Below is a small trained network, with its code and all its weights. Each question gives an input and a class and asks what happens when units are switched off, that is, made to give their printed mean instead of their output.

import numpy as np


def w(rows, s, z=0):
    codes = np.array(rows[::2]) - 128.0
    scale = np.full(codes.shape[1], s)
    scale[-1] = z or s
    return codes * scale


def f(y):
    return y / 2 * (1 + np.tanh(0.7978845608 * (y + 0.044715 * y**3)))


def log_softmax(a):
    a = a - a.max(-1, keepdims=True)
    return a - np.log(np.exp(a).sum(-1, keepdims=True))


def net(x, mask):
    res = np.array(x, float).reshape(1, 4) / 4 @ E
    y = f(res @ A[0][:, :-1].T + A[0][:, -1])
    res = res + np.where(mask, y, B[0][:, -1]) @ B[0][:, :-1]
    return log_softmax(res[-1] @ U[:, :-1].T + U[:, -1])


A, B = {}, {}
E = w([
[239,253,241,27,172,34],'x0',
[254,94,129,250,224,224],'x1',
[28,19,247,117,212,191],'x2',
[152,48,218,220,28,59],'x3',
],0.0067)
A[0] = w([
[108,183,36,22,203,194,91],'N1',
[63,140,62,154,102,202,86],'N2',
[189,63,197,175,60,114,58],'N3',
[68,78,79,97,58,191,69],'N4',
[62,114,74,42,84,43,61],'N5',
[57,153,91,114,254,106,143],'N6',
[233,132,90,236,197,153,61],'N7',
[142,107,51,133,90,104,53],'N8',
[164,90,103,157,24,134,59],'N9',
[88,63,208,70,151,175,64],'N10',
[45,125,149,119,82,40,102],'N11',
[220,131,196,86,179,136,104],'N12',
[68,102,224,128,183,160,126],'N13',
[162,147,74,84,198,209,121],'N14',
[68,144,127,124,135,84,57],'N15',
[172,142,225,148,138,37,162],'N16',
[122,88,48,183,78,136,75],'N17',
[61,127,204,132,188,150,82],'N18',
[161,166,62,147,89,110,108],'N19',
[59,126,127,96,119,80,158],'N20',
[183,160,153,63,153,75,126],'N21',
[196,172,165,79,121,97,93],'N22',
[216,87,146,189,184,143,163],'N23',
[175,152,142,189,177,196,80],'N24',
[181,193,185,73,132,140,184],'N25',
[226,123,64,107,52,145,3],'N26',
[173,191,7,149,83,77,97],'N27',
[75,111,70,144,89,177,109],'N28',
[91,145,104,70,122,137,107],'N29',
[70,168,124,46,46,142,138],'N30',
[162,186,188,52,152,134,69],'N31',
[196,115,139,177,182,162,118],'N32',
[110,114,190,168,46,78,150],'N33',
[84,108,119,90,98,64,150],'N34',
[129,79,55,162,119,179,82],'N35',
[63,66,216,134,202,186,43],'N36',
],0.0089,0.0027)
B[0] = w([
[164,2,67,249,170,46,230],'N1',
[140,101,144,75,104,190,213],'N2',
[135,40,20,203,147,16,207],'N3',
[117,109,159,103,141,157,219],'N4',
[88,187,114,98,180,133,238],'N5',
[179,104,118,203,135,49,190],'N6',
[74,223,119,103,158,104,228],'N7',
[147,135,177,88,100,167,168],'N8',
[157,88,114,103,149,141,188],'N9',
[241,194,141,81,53,130,217],'N10',
[89,163,82,116,186,107,221],'N11',
[75,105,151,105,123,169,197],'N12',
[215,177,157,106,114,109,230],'N13',
[115,81,72,162,186,81,194],'N14',
[106,161,90,114,121,113,150],'N15',
[107,56,141,104,125,126,224],'N16',
[129,81,145,71,165,172,210],'N17',
[203,174,160,113,120,150,200],'N18',
[218,150,162,120,99,149,191],'N19',
[108,176,94,149,180,133,193],'N20',
[90,82,147,96,108,169,208],'N21',
[101,84,148,94,110,179,202],'N22',
[42,191,75,100,196,84,219],'N23',
[87,188,128,114,173,115,193],'N24',
[123,61,122,110,122,169,210],'N25',
[200,167,160,74,142,127,183],'N26',
[246,165,147,88,108,117,246],'N27',
[111,56,161,97,79,184,210],'N28',
[109,133,120,147,185,96,166],'N29',
[79,196,100,134,178,116,224],'N30',
[111,67,137,77,118,209,198],'N31',
[42,179,91,127,153,132,197],'N32',
[154,81,46,163,203,60,215],'N33',
[86,180,121,143,184,99,197],'N34',
[78,126,114,108,106,181,207],'N35',
[207,147,143,54,155,124,254],'N36',
],0.0077,0.0087)
U = w([
[61,216,114,116,178,110,95],'0',
[253,177,148,94,120,125,133],'1',
[155,49,92,182,164,57,132],'2',
[81,63,149,76,115,197,98],'3',
[129,120,127,150,137,117,254],'4',
[157,139,159,177,74,119,88],'5',
],0.013,0.0087)

Each question gives the input, the list of numbers given to net, and the class t.
The units are the neurons (one row each of A and B). Each row of codes is followed by its name. A weight is (code - 128) times the scale printed after its matrix; where a second scale follows, it is the last column's (A, B and U).
mask holds one flag per neuron, in row order. A switched-off neuron (its flag False) gives its mean, the last column of its row in B, instead of its output. The means were averaged over made-up inputs and are rounded, as every weight is.
A unit's drop is (log p(t) with every unit on - log p(t) with that unit switched off) / (log p(t) with every unit on - log p(t) with every unit switched off).
The circuit of an input: a set's keep is (log p(t) with only the set's units on - log p(t) with every unit switched off) / (log p(t) with every unit on - log p(t) with every unit switched off). Starting from the 12 units with the biggest drops (on a tie, the unit counted first), units are removed one at a time, each time the one whose removal leaves the highest keep (on an exact tie, the one counted first), for as long as the keep stays at least 0.8.
circuit, biggest first: the units of the circuit, biggest drop first
top k neurons: the k neurons with the biggest drops, biggest first
drop of u: that unit's drop, to one decimal
input [7,-2,6,7], class 2: circuit, biggest first -> [N3]
input [-6,5,4,-6], class 2: top 3 neurons -> [N1 N6 N14]
input [6,1,5,1], class 3: top 4 neurons -> [N12 N27 N31 N16]
input [4,4,-3,1], class 0: circuit, biggest first -> [N7 N23]
input [-7,-5,-7,5], class 1: top 3 neurons -> [N27 N19 N26]
input [2,1,-3,-2], class 4: top 3 neurons -> [N10 N36 N13]
input [8,-1,3,-8], class 2: top 3 neurons -> [N1 N6 N14]
input [3,-3,-5,6], class 2: circuit, biggest first -> [N33 N3]
input [-5,6,-1,-8], class 2: top 2 neurons -> [N1 N14]
input [-6,1,-6,-3], class 1: top 2 neurons -> [N27 N19]
input [-8,-2,-8,-2], class 1: top 3 neurons -> [N27 N19 N26]
input [-2,-7,-8,-5], class 1: top 4 neurons -> [N27 N19 N23 N26]
input [-7,3,-1,-6], class 3: top 2 neurons -> [N2 N35]
input [7,3,2,-6], class 3: top 2 neurons -> [N31 N12]
input [-6,8,-6,1], class 0: circuit, biggest first -> [N7]
input [-6,1,-2,4], class 3: drop of N1 -> 0.1
input [2,3,1,-3], class 4: drop of N33 -> 0.7
input [-5,0,-1,-4], class 3: drop of N33 -> 0.5
